cols: J X U S
T: [-37 -95 -95 -96]
B: [47 37 37 22]
F: [  26   39 -115  -25]
places B: [37]
2 3
miss B: [37 37 47]
[22]
places T: [-96]
4
diff B: [47 36 37 22]
2, [37]
diff B: [47 37 38 22]
3, [37]
down: [-37  47]
J
asked: [47 37 37 22]
B

cols: gipar sanu Bigo verif faki per gezuz Ripu nes
ruveg: [  1  99  21 -47   9 -40 -30 -12 -21]
lokal: [-29  70  13  -1  10 -15 -27 -10  32]
keku: [-15   3  14  16  -4 -18 -20 -18  38]
ziled: [-37 -48 -35  60   9  31 -29  16  46]
kuz: [-55  30 -23  40  10  20 -32   8  52]
nobe: [ -7  85  14 -27   3 -30 -33  -9 -11]
down: [-15 -18  31]
per
diff ruveg: [  1  99  20 -47   9 -40 -30 -12 -21]
3, [21]

cols: moke zaga pomun seseb
E: [-19 -23 -23 -19]
W: [-62 -33  30  -5]
Q: [-54 -14 -19 -13]
C: [-19  -5  72 -24]
Y: [-5 -9 48 -1]
places E: [-23]
2 3
diff W: [-62 -34  30  -5]
2, [-33]
diff E: [-19 -23 -23 -18]
4, [-19]
miss Q: [-14 -19 -54]
[-13]
miss Y: [-5 -1 -9]
[48]

cols: kugef Nir Zipa suz bof tired Vap pemu pekog lala
fil: [  29   95  104  105 -125    0  -39  101   28  -42]
Maban: [ -58  -36 -110   32   54  122  -69  -93   -2  -19]
zonu: [  29   95  104  105 -125    0  -39  101   28  -50]
diff zonu: [  29   95  104  105 -125    0  -39  101   29  -50]
9, [28]
diff Maban: [ -58  -36 -110   32   54  122  -69  -93   -3  -19]
9, [-2]
asked: [  29   95  104  105 -125    0  -39  101   28  -42]
fil

cols: fuf puzez rop mukem tun mok Lozi radit molu
gibu: [ -7  -1  43 -31  13  -2  51  -8 -14]
fop: [-22   0 -21 -41  -4  -4   0  11  14]
Kova: [  -8   -2   27 -103    5   -3   22   11   -4]
deput: [-10  -2  38 -67   8  -3  45  -1 -11]
rov: [ 24  -1  38 -23   9   5   4  -7 -12]
zibup: [ 13   2 -10 126  -1   3  -9 -13  -4]
guz: [-17   2  -9  97   2  -3  31 -13  -6]
ruvid: [ 23   0  24  52   4   4   2 -12 -12]
mibug: [-21   0   5 -33   2  -5  46  -2  -5]
down: [ 14  -4 -11 -12  -4  -6]
molu
down: [-4 -3 -3  5  3 -3]
mok
down: [ -41 -103  -67  -23  126]
mukem

cols: mimu Nesot gos saz dase
Meb: [ 39  31 -45 -80 -38]
pag: [ 66 -15 -53  -2 -19]
tubuk: [ 35  -7  41 -30 -50]
febe: [  1  -8 -44 -31  24]
lovu: [-45  -4  29 -45 -37]
zegov: [ -3 -41  -2  42 -11]
nuko: [-11 -24  -9  21  -1]
giz: [  8  -3 -58 -38 -39]
fuvir: [ 61 -68 -82 -81 108]
goda: [-31 -14  13 -20  35]
tezoz: [-22  -6  32 -22 -70]
dus: [ 73  -9 -30   3   0]
miss zegov: [-11  42  -2 -41]
[-3]
diff zegov: [ -2 -41  -2  42 -11]
1, [-3]
diff Meb: [ 39  32 -45 -80 -38]
2, [31]
places tezoz: [-22]
1 4

cols: Lopid Luda pelu rav kol tok sudeg dasez
seb: [-52  -8   1 -51  73  34 -59 -80]
giv: [  12   61  -62   59  -51   39 -109   57]
tefev: [ 24 -66 -36 -60 -61 -93 -32 -14]
diba: [   9  -25   63  -47  -33    2 -124   51]
vured: [ -22    2 -117  -38  -16   49 -118  -59]
lafo: [ 18  38 -77  -1 -60   7  40 -29]
vafum: [   5  -29    3  -52  -42    4 -122   -6]
fala: [   3   18  -41  -13  -39   46 -121  -15]
miss vured: [ -16  -38  -59  -22   49    2 -117]
[-118]
diff seb: [-52  -8   1 -52  73  34 -59 -80]
4, [-51]

cols: bovi Tusem gonil midal ropo mikat ruv dufev
ruru: [  5  29  40   9 -12 -15 -18 -24]
ris: [ 41  63  64  11 -23 -11  -5  28]
dovo: [  5  29 -19   9 -12 -15 -18 -24]
nofu: [-48 -73 -28  -1  -1 -59  21 -10]
lom: [ 14 -45 -11  43 -42 -53 122  90]
kon: [ 14 -60 -11  43 -42 -53 122  90]
pulur: [31 -5 17 28 -1 -8 42 36]
places dovo: [-24]
8
down: [-12  -1 -42]
ropo
down: [-10  90  90]
dufev

